In the rows, 128 means zero.
Each row of numbers stands for one object and depends on some of the facts below. Use the named rows to name the rest.

Known rows:
drobralin: [109 143  57 113 199 155 123 141 131 149  96  98 109 136 151 154  86 184
 100 141 102 151 125 128 150 135 102 140 100 157 107  96 176 120 106 126
 115 112 124 129  65 100 120 116 156 117 135 114 137]
fledris: [104 167 102 128 113 109 100 136 140 121 118 131 143 178 161 122 128 127
 132 126 121 129  93  83 140 158 125 146 151 113  83 136  55 107 160 155
 137 121 108 138 138 165 136 117 117 122 142 156 103]
depel: [ 96 128  56 102 162 135 134  75 156  42 117 214 130 181 154 144  49 179
 161 134 167 144  96 110 164 110 144 202 160 115 126 110 153 119 132 147
 112 106 139 104 120 137 108 142 107 131 133 185 115]
plabrulan: [143 145  83 150 138  60 161 106 168 122 100 147 200 174 175 124 111 160
 169 104 155 139  95 116 137 162 109 131 149  83 157 170 124 149 121 117
 150 105  34 146 145 190 125 107  89 120 121 114 189]
dodrul: [ 91 149 107 141 137 133 136 120 119 136 101 147 142 142 158 155 123 174
 125 133 155 137 135 135 146 124 122 168 102 112 146 128 111 137  91 111
 143 117  78 123  89 143 138 153 114  93 145 115 132]
mogu: [133 198 136 143 176 139 143 122  93 128 117 130 167 173 138 134 108 136
  95 125 109 125 131 158 168 152 181  98 116 127 126 170 116 116 150 124
 141 128 108 160 134 113 191 107 124 119 109 125  98]
skupim: [143 126  69 122 146 174 137 103 116 142 125 137 117 148  90 132 100 142
 119 134  77 124 120 100 173 104 137 123 134 192  79 128 142 130 133 119
  79 114 126 148 129  95 142  88 158 128  96 129  96]
kledrul: [108 136  92 151 173 145 133 112 116 120 137 112  83 145 142 143 120 156
 148 141 102 134 124 105 176 116 127 153 125 202  96 139  97 105 109 114
 126 127 111 135  97 103 140 130 130  95 110 106  85]
bresaskom: [ 99 157 131 172 145 121 115 121 125 135 118 125 110 142 171 172 142 132
 146 133 128 127 118 138 168 151 143 148 111 155 114 156  87 130 123 101
 160 163  74 145  97 112 170 167  97 111 109  83 101]
flerusim: [ 85 161  99 111 164 145 177 120  93 133 121 168 147 168 132  97  93 179
 140 107 139 140 150 135 157 108 128 137 130 110 162 126 114 124 119 129
 126 120 139 133 120 120 106 110 107 108 123 132 127]
kerifa: [ 83 148 117 160 146 112 122 124 137 154 105 132 102 134 165 167 132 142
 166 125 137 136 115 140 164 147 126 154 116 149 131 148 110 137 125 100
 161 175  85 140  79  93 147 185  98 126 112  80 116]
sudel: [108 126  58  90  83 177 146 105  85 129 126 200 141 147 135 145 125 111
 151 108 108 147 138  61 176  36 112 128 121 104 160  85 162 117  96  88
  99 118 139 164 116 159 133 105 126  99 137 105 141]
feze: [ 70 153  73 111 181 152 161  79  90  61 125 230 124 197 140 128  62 184
 134 123 158 152 128 153 154 122 160 157 146 101 146 120 151 125 142 129
 124 125 140 112 124 104 106 136  98 116 137 167 116]
vinal: [ 72 165 111 132 117 134  89 135  93 143 118 147 135 183 175 126 149 150
 116 133 131 131 148  95 110 164 112 150 139  97  85 119  50 145 153 142
 149 128  94 137 142 162 136 105 107 113 148 138 130]
bruskatik: [108 145 110 128  88 148 134 109 123 159  96 184 174 140 126 146 127 149
 117 113 151 119 140 132 146 121 131 154 118  89 133 125 117 176 117 111
 115 136  79 136 132 135 138 133 113 134 125 125 140]
vevar: [ 91 151 135 130 134 140 129 127 118 164  93 153 162 144 152 132 116 172
 139 125 164 118 174 125 145 116 114 177 108 105 150 125  98 155 116 128
 139 125 108 137 125 148 142 132 101 130 120 123 137]
leklir: [113 148  77  84 115 136 142 125 133 106 121 171 155 158 180 139 101 110
 175 108 123 149 112  49 183  55 112 142 122  96 172  91 146  82 101 118
 129 113 156 165 104 193 145 112 114 106 145 125 140]
greda: [ 94 148 127 151 132 103 120 127 130 168  81 141 132 156 155 154 119 124
 167 129 131 131 119 139 143 153 127 127 121 120 126 168 123 142 162 117
 164 182 109 164  94  94 167 175 111 164 107  98 128]
mubror: [ 96 130  99 120 146 139 152 114 112 136 107 164 143 155 132 123  95 178
 149 131 148 129 156 107 147  97 107 166 127 123 139 124 125 136 112 130
 122 107 123 137 116 142 124 124 127 118 123 135 134]
brastan: [111 154 103 127 107  80 138 133 160 133  84 137 149 166 133 121 103 120
 151 128 122 135  63 101 137 145 117 127 136 106 104 165 103  95 157 139
 139 135 121 149  97 130 131 162 154 146 144 149 108]
stipe: [ 85 154  97 127  84 155  90 122 101 157 121 174 140 163 151 137 156 141
 103 120 126 127 136 100 120 154 121 146 140  91  89 100  67 176 145 128
 122 140  76 130 154 147 126 102 100 120 142 132 132]

How the objects are related:
beplir tradral c; bona tradral c; brastan tradral c
bresaskom tradral a; brifun tradral b; broman tradral b
bruklotrir tradral c; bruskatik tradral b; bugude tradral c
buzor tradral d; depel tradral c; dodrul tradral a
doplo tradral a; dralibor tradral b; draplus tradral a
drerum tradral c; dribre tradral b; driklol tradral d
drobralin tradral a; drostan tradral a; drufla tradral d
fazus tradral a; femim tradral b; feze tradral d
fledris tradral c; flerusim tradral d; fliroklek tradral a
flopiplon tradral b; fugek tradral a; fuskom tradral a
graplistin tradral a; grelon tradral b; grelum tradral b
grestifur tradral c; grumur tradral a; gudroza tradral b
kanim tradral a; kekluvin tradral c; kerifa tradral a
klamel tradral a; kledrul tradral a; klipun tradral b
kliski tradral d; klomin tradral a; klotrel tradral a
kluplok tradral b; lafestuk tradral a; lege tradral a
leklir tradral c; mogu tradral d; mozin tradral b
nagos tradral a; nama tradral b; nugruk tradral d
nuron tradral c; nuskim tradral b; pafam tradral b
pezuplu tradral a; pigrem tradral a; piplor tradral b
plabrulan tradral c; plenam tradral a; ploras tradral a
pogal tradral a; regol tradral c; restem tradral c
ribra tradral b; rigridim tradral a; roru tradral a
saplil tradral a; sati tradral a; skiplom tradral b
skufli tradral d; skupim tradral b; stafak tradral c
steklu tradral b; stipe tradral b; stodos tradral b
stosko tradral a; stunun tradral b; stutir tradral a
sudel tradral b; tetrufen tradral c; tonomon tradral a
toter tradral a; tratral tradral b; travil tradral c
trevon tradral b; tugo tradral a; vabram tradral c
vodeski tradral a; voku tradral b; zaklil tradral a
zastol tradral a; zegro tradral d; ziflaflom tradral a
zorida tradral b; zupem tradral c; brastan tuflil mitru
bresaskom tuflil ploras; bresaskom tuflil skiplom; bresaskom tuflil kledrul
brifun tuflil feze; brifun tuflil depel; broman tuflil pezuplu
bruskatik tuflil tetrufen; bruskatik tuflil sati; bugude tuflil mitru
dodrul tuflil fugek; doplo tuflil skufli; doplo tuflil restem
doplo tuflil dravar; dralibor tuflil drostan; dralibor tuflil kliski
dralibor tuflil vabram; drerum tuflil nugruk; drerum tuflil skupim
drerum tuflil kledrul; drerum tuflil pogim; driklol tuflil neklur
fazus tuflil pezuplu; fledris tuflil skufli; flenul tuflil femim
flenul tuflil mitru; flenul tuflil kluplok; fliroklek tuflil beplir
flopiplon tuflil fuskom; flopiplon tuflil skiplom; geskek tuflil skupim
graplistin tuflil grestifur; graplistin tuflil nama; greda tuflil kluplok
greda tuflil piplor; greda tuflil fuskom; greda tuflil skoflur
grelon tuflil zorida; grelum tuflil plenam; gudroza tuflil donus
gudroza tuflil depel; kanim tuflil bruklotrir; kanim tuflil leklir
kanim tuflil beplir; kanim tuflil sudel; kekluvin tuflil tratral
kerifa tuflil fuskom; kerifa tuflil grumur; klotrel tuflil pogim
lege tuflil stodos; lege tuflil tonomon; mogu tuflil klamel
mogu tuflil skupim; nagos tuflil bona; numo tuflil tratral
numo tuflil rigridim; nuron tuflil tuflas; nuron tuflil steklu
nuron tuflil klipun; nuskim tuflil zastol; pigrem tuflil ploras
plabrulan tuflil bona; plabrulan tuflil vodeski; plabrulan tuflil stutir
pogal tuflil skoflur; regol tuflil sudel; ribra tuflil toter
ribra tuflil skufli; ribra tuflil nugruk; ribra tuflil lafestuk
ribra tuflil pogim; roru tuflil dravar; stafak tuflil draplus
stafak tuflil dribre; stigra tuflil sebuvor; stipe tuflil kastomur
stipe tuflil travil; stosko tuflil drobralin; stosko tuflil stodos
stosko tuflil mozin; stunun tuflil klamel; stunun tuflil pafam
stunun tuflil topobil; trevon tuflil drobralin; trevon tuflil tratral
trevon tuflil steklu; tugo tuflil mitru; tugo tuflil zupa
tugo tuflil lafestuk; vevar tuflil draplus; vinal tuflil kastomur
vinal tuflil dravar; voku tuflil saplil; vudoplo tuflil foras
zaklil tuflil flerusim; zegro tuflil tratral; zegro tuflil stodos
zegro tuflil kluplok; zegro tuflil skupim; ziflaflom tuflil drufla
zitak tuflil mubror; zupem tuflil klamel

Rows to name:
No name comes twice in this set of rows, the named rows included.
[ 99 166  93 125 170 142 159 128  79 121 140 137 110 186 117  92 107 146
 131 126  91 138 121 112 160 124 141 101 141 156  97 146  84  92 150 137
 120 119 145 147 127 104 119  93 134 105 122 135  82] => nugruk
[ 91 149  95 135 145 140 141 117 119 127 112 146 131 143 152 150 118 176
 128 133 148 142 134 126 153 117 115 169 106 123 141 122 113 126  88 108
 129 115  91 124  90 138 126 148 117  89 139 117 129] => klomin
[ 90 137  72 144 140 123 145 124 103 115 122 125  86 161 120 127 123 161
 132 146  98 145  96  94 139 127 105 134 125 169  77 145  88  87 117 116
 122 104 113 132  81 111 111 143 164  84 157 129  83] => lafestuk
[118 165  95  97  98 125 123 130 138 114 109 170 170 158 190 154 117  99
 161 111 133 142 108  65 177  81 123 140 118  70 176 105 139  92 112 114
 145 125 134 170 110 197 167 132 107 112 148 120 146] => regol
[ 90 117  70 125 141 109 167 120 107 132 100 146 100 165  94 106  93 156
 164 143 100 141 106  86 129 105  90 122 138 153  93 155 126  98 143 132
 113 119 151 149  82  97 105 137 175 128 134 140 102] => mitru
[138 145  92 143 190 165 148 106 115 104 130 107 123 142 127 148  98 171
 110 150 106 128 132 120 183  99 145 150 105 197 106 141 131  95  87 114
 108  82 106 138 106 127 164 108 150  80 113 121  82] => klamel
[118 117  63 119 132 146 146 113 127 164 101 148 103 139  87 128  97 136
 150 124  86 134 106 103 155 108 111 117 141 168  91 127 153 140 144 119
  91 148 134 147  99  68 111 124 156 153 103 117 112] => kluplok
[108 138 119 150 102 132 121 109 132 171 108 166 121 139 128 155 135 112
 166 114 125 117 121 131 165 135 139 137 139 141 116 147 114 172 150 103
 131 190  90 153 127  83 153 150  96 160  88  91 113] => flopiplon
[ 88 118  82 142 173 132 147 125 134 145 127 123  66 133 142 141 106 163
 186 130 116 142 124 114 175 104 103 158 127 197 122 130 119 115 105 107
 127 157 125 133  70  76 112 156 117 114  99  87 102] => fuskom
[ 86 177 119 122 150 136 163 123  94 141 110 168 166 169 146 116 109 165
 126 110 150 136 149 149 152 127 142 134 121  85 163 136 110 135 130 124
 142 132 115 138 123 127 125 124  97 116 128 128 130] => driklol

The same objects again, as new rows of numbers:
Known rows:
ribra: [165 145 117  98 209 170  88 130 110 121 146 133 126 142 191 111  98 139
 139 158 132 152 148 140 185 151  92 167 135  97 170  82 108 147 147 125
  92 141 124 138  84  86  47  88 170 113 161]
tuflas: [145 132 107 158 152 141 114 114 140 128 183 131 131 132 187 134 138 157
 120 163 129 168 171 156 169 144  62 119  88  77 166 122 177 145 152 165
 117 160 164 131 128 106 122 142 116 126 103]
roru: [160 158 108 120 181 163 111 148 123 105 186 116 132 144 185 138 130 153
 148 169 122 170 155 151 185 176  85 136 104  82 169 115 144 150 159 116
  98 107 173 146 106  72  54 115 148  83 179]
flenul: [162 122 119 124 189 159 126  88 117 144 159 164 139 120 185 119 108 145
 116 166 157 194 142 124 177 118  71 131 112  75 173  70 153 141 147 120
 121 156 120 120 109  93 105  90 160 159 170]
kerifa: [144 158  68 134 201 153 124 145 115 112 161 132 153 124 171 114 121 131
 110 168 141 187 137 164 170 121  95  94  89  76 169  68 144 159 164 101
 145 127 144 132 116  85 102 121 153 144 194]
fledris: [171 154 135 109 190 159 106 144 124 110 166 111 124 144 198 126 118 153
 152 165 130 158 151 138 185 160 114 133 130  93 166  91 131 151 159 133
 101 129 156 141 102  90  68 103 137 101 164]
zupa: [166 131 148  90 176 146 148 103 137 141 167 144 130 108 170 132 121 142
 103 176 140 191 168 120 170 135  95 136 123  99 168 101 135 140 168 153
 123 159 148 121 137 113  78  95 134 126 125]
tugo: [156 136 138  85 189 150 123  94 109 135 162 156 132 117 175 136 111 136
 133 158 144 193 143 124 183 140  79 152 113  84 178  64 126 151 148 121
 119 132 125 131  99  92  72  72 168 122 182]
tonomon: [130 140 104 127 161 132 117 123 131 132 179 131 132 125 179 143 146 130
 122 160 134 181 164 166 161 151  70 119  82  92 173  99 143 146 150 156
 128 152 156 141 127 105 121 128 120 122 113]
sudel: [170 160  94 132 163  94 137 136 155  99 141 121 103 122 139 116 126 157
 117 186 130 131 182 144 174 146  53 117  68  72 177  75 125 168 229 172
 136 179 166 156 114 123  66 126 135 109  91]
kledrul: [146 166  96  92 217 136 118 160 136 116 160 102 136 121 178 133 135 112
  93 159 126 170 165 181 155 141 115 108 111 128 166 103 106 155 178 151
 132 135 164 142 144 119  88 124 117 126 120]
vabram: [155 146 109 128 143 132 149 159 136 116 172 123 121 101 179 138 139 152
 144 188 141 172 152 139 186 143  94  91 116  72 175  72 137 143 155 151
 127 172 197 136 134  83 113 143 131 105 129]
buzor: [150 140 101 131 169 128 128 134 137  99 155 131 121 108 182 124 132 153
 131 168 131 159 152 148 197 145  88 139 102  73 170  94 137 145 157 140
 137 147 176 120 132  91 103 131 147 114 137]
grestifur: [153 151 114 132 149 129 137 153 134 113 165 119 123 107 177 131 133 156
 138 178 136 163 157 144 185 140 104  94 110  80 168  83 138 152 161 157
 132 164 185 133 127  99 111 142 128 104 128]
greda: [157 137  79 146 207 167 123 121 117 123 159 149 153 129 185 102 107 145
 106 169 154 187 138 145 171 107  81  98 100  71 168  71 162 150 153 106
 127 141 129 121 117  87 114 110 158 176 185]
mozin: [128 129 105 154 144 141 104 126 140 124 171 131 129 137 176 125 143 137
 124 169 136 162 167 163 160 151  73 129  85  88 169  99 144 138 138 161
 121 175 141 144 125  98 111 137 118 132  82]
topobil: [154 145  84 107 201 120 127 147 131 136 165 129 121 101 207 143 126 133
 117 158 138 158 167 156 187 137  56 111 135 103 188  93 119 139 159 175
 104 190 200 134 136 103 121 141 132 126  97]
fliroklek: [171 165  90 129 188 102 130 113 133 102 150 134 113 125 159 129 117 157
 135 162 133 141 161 147 193 144  31 122  64  59 185  61 140 179 214 147
 132 144 165 156  87 114  85 112 162 110 155]
vudoplo: [166 143  94 141 178 145 123 128 123 122 167 142 131 111 186 125 109 162
 126 166 131 159 156 139 194 132  64 113 112  66 174  92 156 155 158 140
 116 150 174 122 114  90 102 134 163 116 155]
pafam: [145 148  82 104 180 120 119 157 131 134 152 126 113 102 187 130 130 124
 122 166 136 151 163 163 180 142  64 123 129 104 187  74  94 137 149 170
 109 199 186 142 127  93 104 145 139 117  86]
dribre: [146 141  95 128 141 136 137 157 134 121 167 135 122  98 160 127 131 148
 127 190 134 161 163 142 181 146  79 110 110  73 175  83 126 138 155 146
 123 178 181 132 128  83  83 145 143 103 117]

Rows to name:
No name comes twice in this set of rows, the named rows included.
[128 135  92 152 175 146  87  98 112 126 174 144 137 149 199 136 134 141
 144 141 140 170 142 165 176 152  42 135  76  72 178  80 157 150 127 133
 113 141 133 148  92  89 131 117 144 133 147] => stosko
[175 147 114 134 166 158 131 162 148 110 194 109 128 136 180 133 135 163
 122 189 123 171 180 142 175 169 100 113 111  88 162 149 161 136 176 142
 100 130 197 137 143  83  62 136 121  93 132] => kastomur
[164 160 105 106 229 155  85 141 110 114 145 114 131 142 219 116 106 132
 142 143 141 148 135 157 182 139 106 129 133 104 171  63 117 156 148 136
 106 141 138 144  94  99 100 101 149 140 159] => drerum
[141 147  97 112 152 124 149 150 130 126 181 134 126  95 166 148 141 142
 134 180 135 184 160 150 185 148  72 101 102  73 180  86 133 144 160 141
 127 157 197 136 134  82 103 138 139  98 136] => drostan
[148 166  74 116 213 147 108 152 119 110 158 119 143 122 184 120 117 131
 109 156 126 165 146 174 174 132  94 107 105  95 170  82 126 167 168 126
 130 125 161 134 116  99  94 127 151 126 176] => pigrem
[149 139  78 109 225 129  98 131 120 119 138 132 116 122 224 126 122 130
 137 140 143 148 140 165 201 142  64 156 125  95 185  69 106 139 135 145
 114 166 165 134 115  90 126 116 154 144 124] => mogu
[129 131 103 157 133 142 105 131 134 115 174 127 125 135 171 126 143 147
 127 171 127 159 169 162 166 155  74 128  84  77 167 105 150 140 141 160
 119 166 151 141 121  97 104 143 122 116  90] => klipun
[126 124  90 174 155 151  76 104 118 125 167 146 131 155 195 115 126 150
 145 153 140 154 147 162 176 149  45 148  82  66 174  83 161 144 117 136
 105 160 121 145  88  86 122 126 145 140 122] => trevon
[157 146  97 138 158 142 125 147 115 117 163 135 125 110 191 128 117 163
 158 170 143 161 137 136 203 139  78 102 115  59 179  54 145 151 142 131
 118 156 178 131 102  76 116 133 156 112 172] => stafak
[170 159 138 114 166 157 122 162 136 103 176  96 122 143 188 131 133 153
 147 180 128 162 164 144 173 172 129 120 122 102 161 113 137 142 164 144
 111 133 178 147 127  92  64 118 114  89 137] => restem
[130 137  92 142 176 142  97 107 112 126 173 141 136 137 198 135 131 138
 135 148 138 172 147 163 175 145  50 131  81  78 176  79 153 149 134 133
 119 140 140 145 100  92 126 116 144 133 149] => lege
[140 150  86 131 188 149 131 133 119 121 164 141 148 117 168 123 125 133
 115 170 145 192 140 157 169 123  86 101  89  76 170  70 140 152 158 113
 143 134 146 129 119  90 105 116 148 146 177] => pogal
[164 138  88 138 173 144 130 133 123 127 173 147 129 106 183 129 113 161
 132 172 138 166 152 138 196 133  56 109 114  62 178  86 156 147 155 135
 111 160 185 121 116  80 104 137 161 115 162] => vevar
[151 139  76 138 158 146 121 149 117 122 160 151 124 107 174 119 113 157
 150 177 139 158 141 140 200 142  58 123 115  52 183  63 137 142 136 118
 108 167 171 132  99  58  88 132 176 110 158] => dralibor

The same objects again, as new rows of numbers:
Known rows:
restem: [133 141 102 164  91 110 135 114 123 112 115 105 105 135 107 140 137 136
 166 136 122  99  88 114  89 218  92 141 156 160 132 147 167  86 163 124
 146 158 137 128 184]
nuskim: [ 88 142 109 155  90 122 128 135 142 128 168 118 128 118 102 112 118 134
 118 155 114 120  91 127 114 195  97 159 129 103 125 126 157 136 136 116
 134 138 118  86 162]
greda: [105 131 141 158  57 158 162  95 125 102 185 113 119 146 123 160 134 152
 116 139 132 115  80  85 120 158 102 151 135 112 120 112 176 149 124 127
 149 118 103  97 161]
bresaskom: [121 154 154 166  70 122 176 127 130 103 163 112 120 120 113 141 140 150
 132 126 116 113  65  74 127 167 106 143 116 153 103 108 157 176 131 130
 137 112 122 116 165]
ploras: [152 163 138 179  88 117 170 137 119 123 141 157 127 127  92 153 136 156
 144 114 115  95  86  88 125 191 115 143 112 146  97 117 134 148 162 127
 137 122 119 110 183]
voku: [ 86 141 109 155  89 124 128 136 143 131 166 122 127 117 101 113 117 134
 118 155 113 120  92 126 116 194  96 159 127 103 126 126 159 134 136 115
 134 139 117  87 160]
saplil: [130 138 122 171  95 107 159 139 137 148 132 136 136 120  90 148 133 129
 118 113 112  97 102 104 116 201 103 137 117 142 105 116 138 138 149  88
 140 138 111 104 179]
graplistin: [ 99 129 134 161  88 106 161 136 146 137 150 103 132 112 102 142 138 121
 105 123 113 110  88  92 118 186  95 138 119 146 110 109 149 156 129  86
 142 131 112 106 165]
kliski: [ 98 151 114 135 107 120 149 118 145 132 132 132 133 145 111 172 132 116
 145 119 127  95 114 124 136 221  93 146 112 102 123 111 135 111 154 100
 132 128 120  97 164]
griklonam: [102 128 125 154  87 122 148 122 128 135 149 119 127 143 106 148 128 131
 131 135 118  96 102 119 108 197  99 160 123 118 120 124 147 124 135  99
 137 136 117  97 179]
depel: [ 98 127 107 157 124 112 145 139 100 146 150 156  91 152  96 141 128 115
 136 123 147  99 105 142 110 204 100 153 150 150 125  98 143  73 162  83
 158 144 110 110 158]
bruskatik: [ 80 140 112 152  88 122 129 139 145 126 169 112 126 115 106 113 119 131
 114 156 114 123  88 125 117 190  96 161 127 102 127 126 161 137 132 114
 134 137 118  88 156]
plenam: [127 139 125 175  96 106 158 140 137 148 133 137 134 121  90 148 133 129
 117 114 114  98 104 104 117 202 104 138 117 141 105 115 138 138 151  87
 140 138 112 103 180]
skupim: [148 186 105 191  89 140 161 129 121 129 146 157 114 142  75 110 106 171
 155 153 103  90 106 160 108 194 111 135 118 102 131 116 155 125 153 143
 137 122 134  96 187]
zegro: [ 99 166 137 152  71 160 184  82 152 108 162  85 119 146 121 163 126 139
 140 137 117 102 104 131 131 173  76 115 123  98 148  89 189 146 117 118
 146 102 118 107 154]
tratral: [142 174  98 198  81 150 152 120 135 156 154 157 136 127  80 135  96 165
 141 136 110  94 123 161 104 195  88 132 138  81 147 124 173 122 161 121
 152 140 110  85 181]
flopiplon: [106 158 126 159  68 149 140 124 126  98 192 139 121 122 113 127 125 161
 132 154 127 129  67  93 129 167 107 165 130 101 120 124 167 153 143 157
 135 120 109  90 151]
mozin: [123 167 103 187  79 148 150 124 138 152 163 139 136 121  90 130  99 157
 134 140 113 100 117 157 107 189  84 137 139  84 147 122 177 129 152 115
 151 142 112  88 173]
vabram: [103 124 121 169 112 108 139 128 108 136 143 128 119 137  95 149 129 127
 148 136 133 101 106 118 115 192  92 146 147 131 119 129 141  78 167  96
 149 144 117 116 166]
brastan: [115 117 111 168  90 150 144  82 122 101 144 105  86 161  97 138 141 131
 109 162 132 117  97 104 104 174 106 112 156 143 129 109 180  90 136 103
 156 133 113 115 165]
mitru: [154 135  92 170  83 158 149  91 124 124 126 157 101 181  88 149 132 148
 105 143 120  88 114 122  98 213 125 120 127 123 122 113 156  99 143 108
 146 136 110  89 197]

Which object is each row?
No name comes twice in this set of rows, the named rows included.
[106 137 112 137  59 109 139 119 147 114 135  80 123 125 136 142 135 132
 144 130 114 102  77 106  86 219  85 167 141 148 132 146 176 142 131 120
 139 156 134 108 181] => vinal
[141 133  96 159  79 147 150  95 128 117 126 135  99 174  96 139 135 142
 108 150 117  94 105 119  95 211 120 128 128 132 122 114 159 110 131 107
 143 135 119  95 193] => zupa
[ 95 148 119 135 102 128 152 110 151 121 138 117 128 144 113 165 136 116
 144 127 124  97 111 121 134 214  93 142 114 107 129 110 147 118 142 103
 128 124 121 100 165] => buzor
[139 176 102 194  83 151 154 120 132 152 155 154 133 129  83 131  98 165
 137 140 110  96 120 158 103 191  92 132 135  83 143 120 172 123 157 121
 152 136 113  85 180] => stodos
[149 149 136 178  81 132 164 125 122 125 153 164 135 127  98 167 137 153
 123 109 127 106  87  73 128 181 112 141 120 136 100 115 142 148 163 118
 144 125  98 102 174] => grumur
[153 160 109 166  82 130 163 113 120 114 119 136 104 165  93 137 127 157
 153 140 108  79 100 132  93 213 117 141 117 138 121 124 149 114 143 130
 137 132 138 108 203] => pogim
[102 140 136 173  62 143 173 103 137 140 166  92 130 135 112 152 115 145
 130 134 116  96 106 134  99 171  76 140 137 108 144 113 184 144 122  98
 158 129 114 102 172] => numo
[ 80 161 133 165  93 118 160 143 133 117 172  97 111 127  93  86 110 147
 139 176  97 111  86 153 116 168  97 148 110 109 124 105 156 150 112 127
 130 111 143 103 162] => stunun
[135 160 106 175  78 158 136 118 123 117 175 170 125 135  96 137 117 165
 123 147 128 116  92 110 123 184 113 150 132  91 123 122 164 131 162 143
 142 130 102  79 165] => piplor
[116 135 109 159  85 116 142 106 129  98 128  82  94 137 114 130 141 133
 153 153 121 108  81 110  91 200  91 133 155 166 133 135 177  99 141 123
 148 146 137 130 174] => fledris

